Each row was made from one walk, in order. Every step used is in the known rows, and no mark comes twice. Write each row's walk.
Known rows
gagif, vipopi, talaf, motof, fuvu, ropek, fimi: [-344  257   53  102  379 -285  171 -152 -385 -236   35  115 -175  105
   86  562  293  275 -486  153  415 -235 -230 -437 -107 -140  277   27
   16  207 -285  243 -334  506 -121 -151 -391  -92  -80 -215 -254 -464
    1   54  116  -70  -74    5 -177  485 -111  237 -153   96  -31 -139
  121  -93  -57 -343   87 -561  -58  -47]
fimi, vipopi, motof, mitu: [ -15  176  -80  185   40  -78   72 -152  -71  307  -72  111  115   41
  119  110  138  -13 -317  -25  101 -419  184   -3 -142 -116 -195   27
  141  107  -92  101  202  186   58  -23 -336  -32 -182  115  108  -15
 -130  293  -50 -197   19  131  -60    8 -134  199 -139 -271  -62  -58
 -263 -239   10  -82  240   17    2  -33]
motof, mitu, potab, fuvu, ropek, nake: [-263  301  201   26  381  148 -282 -196 -426 -353  189  193   46  169
 -179    1  248  133 -306  217 -211  221  -31 -174 -204 -287   60  156
 -250  225 -167 -219  246  251  -10  359  213   16  277 -149   67  -22
  182  244 -173   96 -162  157 -222  271   47   34   69   25  -52   19
  -23 -149  311  -26  237 -262 -147   52]
gusu, ropek, mitu, fimi: [-268 -209   27  -11  128  134   65    4  -52 -309    9 -171  -69   -5
 -136   27  103  -56 -208  204  -14   55 -180   57 -204  130  -55   72
 -149  -14  -32 -285  -87  514  246  235  -18  197   72 -141  -80   42
 -291  277   84 -145    9   17 -196  258 -111  202 -101 -184 -192  180
  280 -195  197   64 -234 -146  150   15]
fuvu, motof, talaf, gagif, vipopi: [-169   97  312 -115  200 -260  231   26  263 -193  272 -277  -51 -107
 -107  284   86  -82 -142   65   21  111 -280  152  160   76   23  266
  -40  173  107  125 -100   28 -160 -261 -345  -14 -195  -66  -35 -536
 -167   60  244 -440 -241 -360 -195   52 -208   31 -149 -242  212  -14
  -56  307   42 -176   53 -264 -162  120]
gagif, talaf, fuvu, ropek, nake, motof, mitu, potab: [-197  368   41  355  620 -320 -125 -317 -323 -614  245   54  -47  106
 -404  309  238   34 -276  275 -199  -70   54 -181 -148 -211 -242  -20
  -68  426 -144  -38  -36  463 -330  236 -296   41 -208 -181   98 -410
  297   20 -357 -487 -394   18 -179   62   48  -82    7 -256 -165   44
 -430  -15  191 -166  116 -628 -127  -15]
fimi, gusu, potab, ropek, mitu, gagif, talaf: [-564 -306  169  -64  433 -117 -102  121  188 -444    7   56 -341 -283
 -419   19  224  -69  114  -68  -59  294 -278  120  -97 -298    1  443
 -226  229  -42 -154  169  271  -43   79  105  -31 -290 -290  -38  123
 -184   76  114  -72   71  -84  187  -18 -429  185 -138 -322  -93  300
 -483 -362 -138 -152 -232 -358 -126 -241]
ropek, mitu, gagif, fimi, gusu, potab, fuvu, motof, talaf: [-603 -246  361 -307  150  -43 -274   17   43 -534    5  -48 -199 -208
 -452  196  327 -226 -136  240  -77  456   48   76    2 -154  203  560
 -333 -302  -61  -66  188  367  -41   62 -116   -1 -123 -191  132   39
 -148  -40  531 -308  -21   35  -58  204 -223  187 -306 -383  112  418
 -426 -232   83 -203  -59 -296 -169 -106]
gagif, mitu, potab, ropek, fimi, vipopi, motof: [ -30  226  157   34  418 -464  140 -169 -350 -121   20  -17 -109   41
  -71  -61  -20   73 -335  205  201 -164  -43 -173 -121 -341 -318 -200
   18  350  208  152  404  369   -9  155 -168  -93 -138  -40  -90   66
  -93  169  181  -90  -54  229   75   77 -393  420 -106 -126   59  169
 -189 -325 -100 -299  -29 -261 -148 -118]
fimi, gusu, potab, ropek, motof, vipopi: [-500    9  313   95  337   28 -160  -85  -82 -140 -248 -122 -132  -53
 -130  145  229  135 -234   10  177 -106    3  -99   57 -404  285  278
 -497  369   -8   28  442   98   88  -52  185   37 -270  -59  132  -92
  -64  123  289  241  174 -116  255 -116  -40  110  150 -392  -67  -67
   59  -53 -245  -28  154 -194 -111 -284]
gagif, vipopi, talaf, fuvu, ropek: [-142  359  112   95  506 -155  171 -206 -112 -176  -90  108 -232   86
  -99  280  238  262 -295    4  186 -176 -121 -119 -282 -138  128   -1
  171  122 -293   -1 -318  318 -186   77 -439  -64  -66 -339  149 -281
  308   10 -122  -83    1  -24 -391  123  -20 -126 -174  -93   -6   67
    7  -75 -197 -257  226 -578  179  108]
gagif, mitu, ropek, nake, fuvu, motof, vipopi, talaf: [-514  481  234   29  350 -246 -202  -55   11 -693 -342   -5  -64  217
 -118   18  345  135 -167  383  256   35  333  296 -201   21  454  -51
  -53   24 -322  163  117  386 -105  -61 -258   25 -324  -68   36   -6
  221  328  440  -60 -362 -184 -121  -21  -99   87  -25 -229 -333  -74
   -2  -36 -313 -440  198 -447   17 -194]
vipopi, gagif, talaf, motof, fuvu: [-514 -257  -35  143  165  -96  125 -174 -196 -104  187  136  -32  -11
 -124  331  248  -80 -256   71  293 -145 -276   75   80 -181   62  160
   30  156 -290  273 -261  233 -153  -33   -6 -110  -90  -66 -184 -301
 -280 -122 -245 -228 -132   -1  -79   22 -375  -21 -188 -205 -105 -333
 -124  124   70 -128  -20 -209    4  -59]
potab, gusu, mitu, ropek, nake, fuvu, motof: [-269  -87  399 -100  130  118 -236  200   15 -619   71   98   84   14
 -101    7  144  141  103  467  -43  275  151   -4 -299  -71  294  321
 -294  -65 -210  178  203  481    8 -108  135   -7 -104   13   56   59
   85  216  691  -48 -338   -9 -103  -27   57  -22  183 -127 -202  304
 -106 -308   37 -193 -209 -333 -234 -458]
nake, fuvu, motof, vipopi, talaf, gagif, fimi, ropek: [-457  139  605   24  251 -131  234 -286   53 -605  -83 -163 -231   59
 -299  411  450   -3 -431    8  428 -100   88  342  -99  -34  243  -50
  242 -225 -338  194 -176  133   17 -189 -370   58 -458  -11  129 -411
   -3   21  218  -66  -84 -448  -12  -51 -265   31 -193 -522  149 -131
  -28  -72 -161 -363  100 -368  435  117]
mitu, fimi, gusu, ropek, nake, fuvu: [-365  -11  234  -33  238  234 -117  196 -205 -330 -107   -7  -28 -130
  -52  164  329 -116  118  322 -143   82  130  290 -195 -236  272 -109
  -48   -4 -167 -144  -76  329  229  288   -2 -147 -104   59   48  191
   24  -13   40 -120 -176  112  100   47  -95  168   89 -212   20  409
   39 -323  373 -299  171 -275  309  -55]
gagif, talaf, fuvu, motof, mitu, potab, ropek, fimi: [-142  270  227  236  490 -424   49  -77 -207 -630  379  205  -40 -106
 -239  239 -110   29 -569  216  -33  -53 -169   36  -91 -310   97  104
  -62  539  174  211  220  317 -275   46 -152 -122  -62 -194  -42 -337
 -170   55  193 -236 -186   43  212   56  -93  183   -2 -198  205   78
 -302  -87 -301  -15 -128 -446  -57  -68]
gusu, mitu, ropek, nake, motof, vipopi, talaf, gagif, fimi: [-561   65  291  244  613 -296  100 -307 -206 -906 -389 -323 -291  104
   13  209   82  100 -253  350  463 -110 -149  137 -205  223 -288 -115
  -20   68 -213  -34   -4  542   64 -257  -34   85 -600   94  -34 -123
  389  -28  154 -147 -225   25 -434  149  -90  141  -52 -428 -592   17
  -23  254  -61 -503   34 -505 -287 -246]
potab, ropek, fimi, gusu, mitu, gagif, talaf, fuvu, motof, vipopi: [-459    2  294  -40  663 -177   -2  235   81 -782  -35  180 -178 -178
 -106  229  -56 -230 -391  171  175  -58 -389   66 -168 -255  354  390
 -163  474  268  187  459  457   38 -307 -217 -301 -423 -239  -87  -50
   24   77  442 -145  -13    5  440  179 -163  -32  256 -536   95  337
 -363  -94 -273 -182 -182 -511   -5 -216]
vipopi, gagif, fimi, ropek: [-106 -141  189    6   75 -173  111 -335 -336 -144 -136   46 -203 -103
 -282   87  151 -175 -148  -50  146  -59 -180   70  -24 -140  -61  -70
   96 -290  -79  128 -165  126 -109   84 -137   -1   30  -36  -98  -89
 -180   44 -128    3 -142  -98 -148   13 -382  -15 -229 -289   40   58
  -34  -57   70 -279 -130 -157  516  254]
talaf, fuvu, ropek, motof: [  80  235   91  247  224    7 -166 -471  -31 -210   84 -107  -96  220
 -259   71   44  198 -289   66   40 -173   45 -342 -165 -155  139  174
  -39  112  -58  -99  -17  413 -151   95 -133 -166  -99 -161   62 -132
  202   31   30 -262   25  -97 -227   81  362 -276  -68 -233 -179  -23
  -42 -157   13  -71    6 -202   32   94]
fuvu, motof, mitu, ropek, potab: [-169  317  214  214  125 -140 -192 -153    8 -404   33   23  133   45
 -158  -65  -97   84 -364  187  -97  184  247  -65  -71   34  162  306
 -105  -31  -11  133  141  344  -10 -102 -172   32 -100   98    8 -124
 -135  526  434 -219 -257 -292   44   63   72  208 -190  -39 -229  -55
  -49 -191 -180 -141 -113 -182 -139 -145]
motof, vipopi, talaf, fuvu: [-357  257   56  273  486  -11  206  -61  -89 -219 -272   43 -106  151
   68  148  164   75 -463   29  372 -408   21  125 -163    1  273 -252
   85  217 -266   94   86  220  -14  -98 -219    4 -176  -54  277  -58
  226 -124 -100  197  198   76 -124   11  133 -119   31 -299 -100 -278
   55  127 -346   48  320 -234  149   53]
gusu, ropek, nake, motof, mitu, fimi, vipopi, talaf, fuvu: [-203  269   -1  386  669 -109  161  -28 -353 -336 -231   61    6  -97
  120  414  106   10 -591  453  211 -551  189  117 -443  -32 -206 -172
  139  273 -305  -35  -65  655  149  223 -430 -181 -208  152  280  -83
  164  108  -87 -526 -102  259 -313    2   18  337 -240 -434 -274  214
 -310 -340  278 -168  229 -416  201   82]
mitu, potab, gusu, ropek: [-320  -44  369 -182  324  228   68  353 -336 -168  156 -116  120  -66
 -242  174  171   76 -139  307  -67  241 -178    9 -156 -164    7   70
 -231   54 -133    7   99  157   75  180  235  190  224  -91  114  -16
 -251  175  -65  182  -38  114  -21   73  -92  195  -42 -132  197  -96
  134  -46   -4   55 -273 -223  -12 -320]
fimi, ropek, nake, fuvu, motof, vipopi, talaf, gagif: [-411  246  476  119  449  -16  151 -116  223 -796  -96  -73  -62  140
 -166  164  446  116 -320  110  367 -154  117  230 -178  -22  367  -48
   -4  117 -354  117   91  282  -43 -261 -198 -105 -325   84   97 -287
  152   11  221  -92 -217 -447    3  -89 -101    7  -69 -513  -66 -211
 -155 -230  -52 -189  254 -266  334  217]
ropek, potab, gusu, mitu, fimi, vipopi: [ -81 -220  294   74  112  -47   82  101 -357   32   34    4  -74 -187
  -65  -14  -88 -144 -233  271 -106  117 -115 -447   -5 -298 -136  155
 -371 -125   73  170  184  549  378   51 -109  166 -134  115  290 -173
  -44  379  348 -109  176  149    0  214 -114  196    9 -133  -96  337
   59 -226  302  -61 -247 -326 -307  -51]
fuvu, motof, vipopi, talaf, gagif: [-351  241  335  -32  300    7  193  -20  290 -514 -145  -94  -15   93
  -42  187  188  138 -382   23  328    8   -5  190  -32   93  160  187
   21   32 -146  112   41   97   83 -356 -114  -69 -251  -99   83 -321
  117   34  195 -103   52 -282  -54   27 -104   28 -204 -342  -35 -319
  110  139 -269  -16  185 -204  -16  183]
ropek, fimi, gusu, potab, fuvu, motof, mitu: [-275  134  281  -48   17  -67 -419  231 -246 -376   24  357   35 -380
 -182  321   -7    6 -347  239 -144   93  218  -54   19 -241  339  451
 -394  -43   48  165  511  160  -81   58   27 -170   74 -230  125  -80
 -103   66  575 -117  -76  181  362  202  -64  305 -189  -25  144  137
 -348 -383 -128   40  195  -58   32 -108]
fuvu, motof, vipopi, gagif, talaf: [-378   18  101 -117  121 -202   25  -70  234 -442 -104  -20   22  103
 -229  137  237 -114 -229   27  172  131 -286  178  213 -232  177  240
  -70  -12  -58  324   53    0 -137 -184 -273   90 -159 -188  -64 -412
  -83  177   32 -222 -225 -220  100  -59 -317 -110  -74 -301  -58 -225
  -16  319 -226  -20   22 -281   54  124]
vipopi, talaf, fuvu, motof, mitu, fimi, gusu: [-257  436  133  107  262  137   -3  114 -251 -259 -248  584  -40 -200
   -2  276  162  -27 -411  150  -84  -98  555  160 -222  -29  265  172
  -57  -33 -149  129 -180  521  131   32 -292 -334  -98 -190  275 -209
   65   38  201 -217  126   70  -11   52 -221   71 -229 -370  119  278
   -5 -248   16 -139  412 -438  276  287]
mitu, ropek, fimi, vipopi: [ -45   74  -66   85  193 -260  100   39 -196 -131    2  -92 -115 -131
   99   30 -263  -99 -225   30  160  134  -88   -8 -138   -1  -85 -279
  324    8   77  264  269  123  190  -79 -279 -346 -130  147 -247  200
    8  246  165  -13 -218  -46  347  182 -130  397    7  287 -126  169
 -205 -250   57 -233 -136   -6   59 -173]
potab, gusu, fimi, vipopi, motof, fuvu, ropek: [-301   73  292  115   63   91 -111  -43 -192  145   97  208  175 -197
   73  635  476   99 -310   26  300 -149   27 -377 -218 -316  -45  418
  -83  -34 -287  386  501  399    5   -1 -162   -1  116   89  232 -195
  -90  253  123  -85  126   75  -99  382  -66  187 -345 -123   68   24
  -18 -313  147  130  156 -197  -95 -170]
motof, mitu, gagif, vipopi, talaf, fuvu, ropek, potab, gusu: [-290  553  408  255  758 -174  -14   18 -257 -317  -16  172 -318  139
 -286  182  243  164 -407  275   33 -189 -347 -423 -207 -340  397  259
 -161  174 -259  150  -47  697 -199   26 -358  121 -220 -159  337 -272
  116  478   25  -43  175   -8 -471  351   92  -64 -263 -307  -83  -81
 -264 -135 -253 -321   25 -697 -242  142]
talaf, gagif, vipopi, motof, mitu, ropek, nake: [-223  421   97  272  412 -269   37 -189  -85 -344   48 -107  -98   85
   66   -8  144  186 -157  270  123 -250 -382  130 -164   67  -78  -71
  -94  456  -91    1  118  445 -198  -87   16  -67 -174   40 -179 -105
  -66  293  -80 -252 -336  -43 -447  231 -249  284 -134 -278 -369 -123
 -229  214 -125 -438  193 -225 -185  -10]
vipopi, gagif, talaf, motof, mitu, potab: [-487    7 -126  216  348 -159  180  -33 -321 -236  197   70   22  -74
 -279   70  170    2 -217   65  -51  -53 -158  181   28 -196  -68   84
  -13  249 -192  185 -245  230 -107   54  -24   25 -147 -211 -155 -464
 -305  103 -373 -177 -255   61    3  -15 -542   52 -124 -317  -40 -430
 -141  140   59 -256   90 -312  -91 -105]
motof, fuvu, ropek, fimi, vipopi, talaf, gagif: [-351  143  363  197  463 -169  187 -304 -227 -239   61   28 -203 -118
  -30  530  111   12 -512 -106  371    1 -156 -130 -217 -163 -133   59
  447    1 -219  143   67  349   96 -107 -345 -408 -249  -32  -93   20
  179   83   -2 -161   -3 -112  -16  412  -38  248 -397   43  -83  -88
  -73 -414  166 -117   67 -210   54  196]
motof, vipopi, gagif, fimi, ropek: [-355  -71  227   24  192 -154  160 -310 -362 -164 -248  -70 -212    9
 -217  166  296 -274 -359  -62  299 -175 -310   99   41 -135  115 -177
   -2 -141  -81  208   28   62    5  -22 -224  157  -68  -35  -66 -179
 -181  212 -168  210  -92 -184  -31   90 -375  -37    9 -391   28 -148
  145  207  -45 -195  -21 -204  531  232]
nake, fuvu, motof, talaf, gagif, mitu: [-308  115  471   29  117 -224  -13  -92  224 -263  305 -242  -76 -102
 -349  242  128 -188  -60  117  -26   16  207  422   92   89  117  276
  157   -9    9   48    0  109 -175  -30 -312   44 -478  -94  115 -240
 -155   58  405 -476 -219 -336 -186 -120 -102 -182 -208 -379  137  -83
 -117  -36   97 -258  110 -181  -85  -30]
potab, fuvu, motof, talaf: [-180   43  199 -180   49  107  -66   -8  179 -201  192   27  118  148
  -16  140   64  -48 -351  116  120  197  109   78  143  -99  185  306
 -104  -19  -76   71  169    1  -38    4 -106   42   64   76  178 -210
 -136  -64  350 -123   25  -32 -155  -77   68  -70  -70  -31  170  128
  -93  -27  173   89  173 -124 -180  -32]
vipopi, talaf, motof, mitu, potab, fuvu, ropek: [-515  336   96   74  514  275   57 -129 -411 -294  131  257   -5  230
 -104  180  303  374 -622   91  132   14  237 -111 -281 -178  102  214
   10  147 -482  -93 -188  334  167  208   85    1   51 -255  125 -373
   37  116 -142  174  154  129 -277  131 -169   57 -115  -53    8 -268
   84 -309  195 -192  380 -468 -139 -167]
potab, gusu, fimi, vipopi: [  -7 -114  137   49  -84  -52  -23  409 -121  205  108   98   -4 -518
   69  329   23  -78   -1   69   47  -57  -70 -126 -101 -113    6  241
 -181 -106   43  379  528   36   67  -87   -3 -132   71  151  230 -216
 -102  184  203   -8  127  103  180  189 -156  216 -167  -40  160   92
 -178 -101   43   65   59   22  -18 -109]
motof, fuvu, ropek, fimi, vipopi: [-167   20  167   54  160 -158  -14 -244 -340   46  137   77  -29  -85
    9  475   88 -155 -402  -48  142   31 -101 -328 -138 -219  -39   50
  255   16  -23  204  221  215  101    7 -416 -272  -10   -8 -163   66
   62  264   71 -104 -135  -63  230  435   62  224  -63  219   44  108
  -31 -360  248   15  -87 -116  107   45]

Write each row's walk
[ -83   56  365  140  159 -305   67 -698 -123   20  247 -567 -310   -5
 -339  405  113 -164 -411  -93   80   75 -173 -141   72 -251 -215  227
  241 -131   53  -62  -98  173   -7 -111 -458 -151 -501   22  -40 -353
   10  186   26 -519    4 -264 -329  207   54    2 -248 -350  -35   60
  -91   41  337 -452  -43 -335 -104  173]
fuvu, ropek, motof, talaf, gagif, fimi, vipopi
[-210  266  161  139  553 -520  251 -204 -322  -80   56 -180  -79   65
  -37   40   28  -67 -440  125  247 -178    5  -68   33 -358 -280 -219
   83  439  170  160  413  371  -76   87 -393   62 -276   73  -16  -31
 -230  137  190  -99  -51  185  -68   49 -304  349  -85 -209  107  126
 -142 -219   48 -287   84 -377 -293 -180]
gagif, mitu, potab, ropek, fimi, vipopi, motof, talaf
[-247  472  125   -7  757 -212   59  154 -174 -499 -258  233 -388  -74
 -107  235  132   50  -97   89  118  -22 -245 -186 -269 -212  313  -32
  191  111  -69  127 -118  546 -114  -61 -496 -444 -256 -300  -64   12
  345   -6    1  -83  -37   66   25  410 -145   31 -177 -112   60  294
 -316 -273 -105 -526  190 -585  131  175]
mitu, gagif, vipopi, talaf, fuvu, ropek, fimi, gusu
[-389  335  445  155  601 -395  155 -197 -303 -476  101 -163 -323 -131
 -432  205  134   70 -162   45   84  135   94  100 -251 -220 -202 -163
  519  -66 -176   67   -2  373   37  197 -441 -229 -505 -271    8  -33
  283  156   37 -226 -240  -98   60  218 -297  163 -362  -64   -2  -63
 -155 -528  143 -534  165 -396    3    3]
nake, fuvu, ropek, fimi, vipopi, talaf, gagif, mitu, potab
[-210   89  317  266  137  -95 -139  -38  140 -521  175  -31  210 -227
 -161  167   28   10 -470   88  190   31  148 -173  109 -128  260  411
 -334  -51  -44  204  536  338 -186  -19 -198  163  107  316  325 -524
 -297   63  517 -204  -75 -251   20   83   68  104 -411 -220  116   79
 -185 -310  152   57  196 -127   15  -55]
gusu, fimi, ropek, potab, fuvu, motof, talaf
[-453  367  413 -184  271  -16   -7   -7  -90 -548  -60   91 -187   92
 -117  131  151   12 -591  305  306  113  -78  211   73   39  167  193
 -228   12 -106   40   94  311  228  134   84   36 -121 -271  219 -361
   43  186  266 -154  228  -93 -284  201 -417   93 -265 -283  -33  -76
  219  237   20 -147  267 -341  -81  302]
potab, fuvu, motof, vipopi, talaf, gagif, mitu, fimi
[-595   -1  327  174  238  153 -167  -92 -214 -415  133  173  101   19
 -228  328  594  233 -146  206  158   92   23 -482 -262 -118  -71  367
 -455   44 -290  165  466  867 -131  140  135  304  217 -112  137 -202
 -188  188  118   84    6  115 -266  553 -119  137 -355 -230  -97  -83
  209 -291   80  239   84 -280 -350 -215]
vipopi, motof, fuvu, ropek, mitu, potab, gusu, fimi
[-493 -136  325   75  570  -51   57 -225 -268 -559  319  144 -403  119
 -767   89  363  -48 -250  147  -92  281 -367 -206 -182 -352  -24  170
 -196   25 -212   95   20  636 -254  246  -60   61   -3 -525   92 -234
  -17  108 -264  -40  -41   17 -324  181 -292 -316 -163 -289 -140  -48
 -138 -159  -10   24 -132 -603   33  144]
vipopi, gagif, talaf, fuvu, ropek, mitu, potab, gusu
[-447  205  387 -209  469  -62 -291  -58 -650 -462  -53  351 -339  -52
 -495    1   99 -113 -134  205 -110  395  -58 -132  -46 -380   47  137
 -145 -142   72   58  323  388  -40  413   46 -281   64 -455  -91  127
  126  123  -15  131 -158  224   46  339 -461  -68 -209   41   43  160
  -17 -342  232 -367  278 -346  122  143]
vipopi, gagif, mitu, potab, fuvu, ropek, fimi, gusu
[-493   90  698  395  425  -76   15 -126 -215 -219  131   61 -142 -389
 -175  610  264  134 -436   33  313   22 -105 -362 -198 -313   -7  490
  -31 -127 -323  308  394  522   18 -104  -94 -142 -160  158  368 -306
   93  226  161 -127  208 -121 -163  442    7  234 -671 -176  -91 -185
  -55 -394   48   -8  143 -322 -189   64]
motof, fuvu, ropek, potab, gusu, fimi, vipopi, talaf, gagif
[-574   27  166   44  437  -98   81    8 -549 -228 -156  364 -210 -176
   70  636  267  157 -339  141  251 -192  -39 -414 -280 -115  224  318
 -157  142 -223  135 -234  737   18 -233 -356 -224 -238 -362 -207 -356
   64   54  289  -19  -90  166  -53  543 -249  137  -78 -132  -44  145
  126 -329   50 -482  175 -663   10 -281]
gagif, vipopi, talaf, motof, fuvu, ropek, fimi, gusu, mitu
[-545 -186  658 -242  359  233 -104 -245 -544 -420  192   72 -299 -216
 -443  255  174  -62 -170   70 -171  511 -123   36 -264 -216 -292  397
  -60 -207  -26 -309   33  278  248  251  268 -183 -100 -405   78  -35
  241  -55  -46   21   -3  148 -122  330 -344  -66  -86 -236  164  362
   69 -171  362 -391   78 -424    7 -148]
talaf, gagif, fimi, gusu, mitu, potab, fuvu, ropek
[-317  265  440  282  273 -214 -170 -515   68 -231  276 -471 -282  156
 -498  209  182  -39  -83    8   15  -68   74   69  107 -118   83  269
  123   70  -85 -143  -44  355 -228  127 -293  122 -663 -138   63 -248
  -69  200  177 -401 -103 -349 -429   25  147 -366 -198 -403 -166 -179
   -2  -94  287 -434  149 -273 -254  -47]
nake, fuvu, ropek, motof, talaf, gagif, mitu
[-359  -69  421 -267  102    1  -15 -273 -210 -420 -100  119 -126  148
 -258  197  308 -179 -608  147  368   39 -243   75   36 -208  260  159
 -174 -252 -125  262  206   56   34   43 -103   34  136  -77   44 -294
 -153  185  160   89  -71 -172  -45   47 -397  -40  -78 -341  147   10
   14   68  -12 -109   35 -211  486  244]
potab, fuvu, motof, vipopi, gagif, fimi, ropek
[-426  259  -22  148  405  210   34  200 -512 -250 -231  235  -17 -191
  114  307  300   76 -440  350   -6 -285  270  132 -310  -76  311  115
 -243  192 -270 -177 -296  602  240  -19    1 -234  -62  -68  -27 -195
 -154  121   -2 -183   73  252 -205  227 -237  385 -128 -447 -121   40
   83 -245  185 -394  290 -533  304   45]
vipopi, talaf, motof, mitu, fimi, gusu, ropek, nake
[-202  151  434    8  590 -191   55  270   72 -639 -144  135  -69  -17
 -195  -12   21  238 -178  539  107  -60 -298 -394 -242 -162  288  453
 -420   34 -122  234  -15  855 -185 -202 -234   39 -175 -121  330 -282
  158  164  566 -321  -23  112 -327  162    9  -13 -314 -504  -74  179
 -329 -148 -369 -278 -249 -598 -408  -96]
ropek, potab, gusu, mitu, gagif, vipopi, talaf, fuvu, motof
[-236   52  183  123  213 -320 -244  239 -417 -142 -106  159 -159 -563
 -116   56   14 -132   75  355   45   36 -187   34 -240  -99   37  213
 -279  -73   12  397  645  407 -121   39  122 -310   92   24    1   74
  -49  441  221 -132 -276  133 -144  256 -460  241 -335 -167 -297   67
 -230  -66    0 -324   25 -152   62  -30]
potab, gusu, fimi, vipopi, gagif, mitu, ropek, nake
[-673 -181  740 -336  404  192   -4  -82 -196 -825   22   59 -336 -100
 -580  292  311   83 -416  407   90  448   24  272 -392   -6  -76  413
 -177 -359 -190 -294  -42  532   79  140  184 -284  -29 -328   92  -37
  -37  -96  233 -208    2  145 -229  222 -431  283 -589 -468   80  251
 -132 -392  -87 -348   59 -418  243   -6]
vipopi, talaf, gagif, fimi, gusu, ropek, mitu, potab, fuvu, motof
[-623   -3  537  225  661 -162  219 -459 -259 -653 -231 -371 -282  133
 -140   44  103  291 -380  164  420  -96 -351   21 -148 -195 -199  115
 -217  288  -80 -146   37  514  105 -101  260  183 -479  -56   48 -249
   65   26  140  150  124   90 -325   84 -151   89  -79 -689 -225 -130
  318  229 -200 -380  -14 -438 -460 -249]
gusu, mitu, potab, ropek, motof, vipopi, talaf, gagif, fimi
[  -6   46  390   63  -52  -12 -261  324   67 -530  159  188  130 -332
 -154  279  335   84   87  311   22  -35  192 -134 -166 -136  458  296
 -444  -91 -138  378  446  314 -239  -96   44  -36  133  184  192 -387
 -122   65  553 -128 -244 -191  132   47  -41   77 -116 -272  171  191
 -271 -376   64  -25   33 -155  239  -20]
potab, gusu, fimi, ropek, nake, fuvu, motof
[-408  269  514   31  215 -194 -263  381 -323 -609   82   75  123 -322
 -387  256  502  -57  -45  481  -43   -1  162  -59 -132 -100  467  135
 -709  120  -50  412  682  425 -209   31    4  218   80  -59  212 -486
 -155  397  449   20 -413 -227  265  219 -326  141   14 -489  224  -73
  -41  -21  -52 -131   75 -334  168 -150]
gagif, mitu, potab, gusu, fimi, ropek, nake, fuvu, motof, vipopi
[-350  194  400  116  311 -499   85  -46   30 -400  308 -339 -197 -243
 -261  274 -134 -288 -288  141  129  142  116  420  -48   82   36    0
  473    2   85  319  264  228   18 -116 -589 -313 -602   45 -128  -38
 -152  304  572 -498 -436 -385  172   75 -228  210 -195  -87    2   80
 -332 -281  160 -489  -30 -193  -34 -193]
nake, fuvu, motof, talaf, gagif, mitu, ropek, fimi, vipopi
